Here is a tiny trained network, its code and every weight. The questions are about switching its units off for an input and a target symbol, where a switched-off unit gives its printed mean instead of its output.

import numpy as np


def w(rows, s, z=0):
    codes = np.array(rows[::2]) - 128.0
    scale = np.full(codes.shape[1], s)
    scale[-1] = z or s
    return codes * scale


def norm(h):
    return h / np.sqrt((h * h).mean(-1, keepdims=True) + 1e-5)


def f(y):
    return np.maximum(y, 0)


def softmax(a):
    e = np.exp(a - a.max(-1, keepdims=True))
    return e / e.sum(-1, keepdims=True)


def log_softmax(a):
    a = a - a.max(-1, keepdims=True)
    return a - np.log(np.exp(a).sum(-1, keepdims=True))


def net(x, mask):
    ids = ['Γαεζξπτ'.index(c) for c in x.split()]
    T = len(ids)
    res = E[ids] + P[:T]
    u = 0
    for l in range(2):
        q, k, v = (norm(res) @ M[l].T for M in (Q, K, V))
        z = softmax(np.where(np.tri(T) > 0, q @ k.T / 2**0.5, -1e9)) @ v
        res = res + np.where(mask[u], z, O[l][:, -1]) @ O[l][:, :-1]
        u += 1
        y = f(norm(res) @ A[l][:, :-1].T + A[l][:, -1])
        res = res + np.where(mask[u : u + 4], y, B[l][:, -1]) @ B[l][:, :-1]
        u += 4
    return log_softmax(norm(res)[-1] @ U[:, :-1].T + U[:, -1])


Q, K, V, O, A, B = {}, {}, {}, {}, {}, {}
E = w([
[97,154,149,121],'Γ',
[121,132,190,67],'α',
[139,154,53,86],'ε',
[192,170,168,112],'ζ',
[163,155,121,179],'ξ',
[143,95,90,168],'π',
[92,97,89,2],'τ',
],0.025)
P = w([
[234,134,70,63],'0',
[221,131,85,97],'1',
[208,132,109,106],'2',
[182,139,126,123],'3',
[160,157,149,144],'4',
[131,158,158,135],'5',
[126,161,167,126],'6',
[108,179,176,142],'7',
[90,177,176,136],'8',
[80,200,200,127],'9',
[69,198,200,134],'10',
[46,191,188,131],'11',
[36,189,197,120],'12',
[2,192,202,108],'13',
],0.0054)
Q[0] = w([
[158,56,6,173],'L0H0',
[223,133,123,196],'L0H0',
],0.015)
K[0] = w([
[117,34,3,162],'L0H0',
[255,122,132,215],'L0H0',
],0.0098)
V[0] = w([
[180,219,31,57],'L0H0',
[6,48,253,63],'L0H0',
],0.0055)
O[0] = w([
[1,61,184,54,228],'L0H0',
[194,77,116,187,3],'L0H0',
],0.0096,0.003)
A[0] = w([
[73,160,87,90,86],'L0N0',
[228,169,149,146,73],'L0N1',
[219,161,71,114,170],'L0N2',
[24,188,10,188,5],'L0N3',
],0.011,0.0019)
B[0] = w([
[98,96,127,152,207],'L0N0',
[91,178,100,96,166],'L0N1',
[182,122,9,91,149],'L0N2',
[116,166,219,38,255],'L0N3',
],0.012,0.0079)
Q[1] = w([
[245,52,68,1],'L1H0',
[167,244,102,59],'L1H0',
],0.007)
K[1] = w([
[203,68,115,82],'L1H0',
[255,64,53,81],'L1H0',
],0.0073)
V[1] = w([
[111,3,62,251],'L1H0',
[90,47,129,60],'L1H0',
],0.0041)
O[1] = w([
[65,96,153,44,3],'L1H0',
[202,89,41,245,167],'L1H0',
],0.011,0.0079)
A[1] = w([
[119,99,189,165,109],'L1N0',
[142,108,224,193,254],'L1N1',
[222,40,254,107,66],'L1N2',
[64,162,37,252,112],'L1N3',
],0.0068,0.0032)
B[1] = w([
[138,215,91,192,147],'L1N0',
[75,167,125,235,255],'L1N1',
[172,162,248,178,182],'L1N2',
[175,107,40,130,159],'L1N3',
],0.012,0.0041)
U = w([
[250,164,67,122,171],'Γ',
[50,176,156,162,219],'α',
[149,51,137,133,176],'ε',
[157,120,255,68,45],'ζ',
[125,129,56,218,72],'ξ',
[222,57,208,183,135],'π',
[38,182,93,92,1],'τ',
],0.0089,0.0049)

Each question gives the input, a string of symbols that net reads in full, and the target symbol t.
The units are the heads (2 rows each of Q, K, V and O) and the neurons (one row each of A and B). Each row of codes is followed by its name. A weight is (code - 128) times the scale printed after its matrix; where a second scale follows, it is the last column's (O, A, B and U).
mask holds one flag per unit, layer by layer, with each layer's heads first. A switched-off unit (its flag False) gives its mean, the last column of its rows in O or B, instead of its output. The means were averaged over made-up inputs and are rounded, as every weight is.
A unit's drop is (log p(t) with every unit on - log p(t) with that unit switched off) / (log p(t) with every unit on - log p(t) with every unit switched off).
The circuit of an input: a set's keep is (log p(t) with only the set's units on - log p(t) with every unit switched off) / (log p(t) with every unit on - log p(t) with every unit switched off). Starting from all 10 units, units are removed one at a time, each time the one whose removal leaves the highest keep (on an exact tie, the one counted first), for as long as the keep stays at least 0.8.
circuit, biggest first: the units of the circuit, biggest drop first
most important unit: the unit with the biggest drop
k most important neurons: the k neurons with the biggest drops, biggest first
k most important neurons of layer l: the k neurons of layer l with the biggest drops, biggest first
drop when u is switched off: that unit's drop, to one decimal
input τ ζ α ξ ξ π, target Γ: most important unit -> L0H0
input τ α ε ζ α ξ Γ ξ Γ, target ξ: circuit, biggest first -> [L0H0 L0N3]
input ξ ζ ξ ξ ξ ξ Γ, target Γ: 2 most important neurons -> [L0N3 L1N3]
input τ ξ π ξ ε ζ ξ α ζ α ε π τ, target ε: 2 most important neurons of layer 0 -> [L0N3 L0N1]
input ε π Γ π τ ε τ π α ε π τ Γ ζ, target Γ: 4 most important neurons -> [L0N3 L0N1 L0N2 L1N1]
input α ξ τ τ, target ε: circuit, biggest first -> [L0H0 L0N3 L0N1]
input ξ ε ε ξ ε α π α τ α Γ ζ, target Γ: 4 most important neurons -> [L0N3 L0N2 L0N1 L1N1]
input α π ε π α, target π: 2 most important neurons -> [L1N2 L0N3]
input Γ ξ π π Γ, target ξ: 2 most important neurons -> [L0N3 L1N3]
input ε π τ α, target Γ: drop when L0N3 is switched off -> 0.4
input π ε ε ζ π, target ζ: drop when L0N3 is switched off -> 1.3
input α Γ ε, target τ: drop when L0H0 is switched off -> 1.2
input τ Γ ξ, target α: drop when L0H0 is switched off -> 2.2
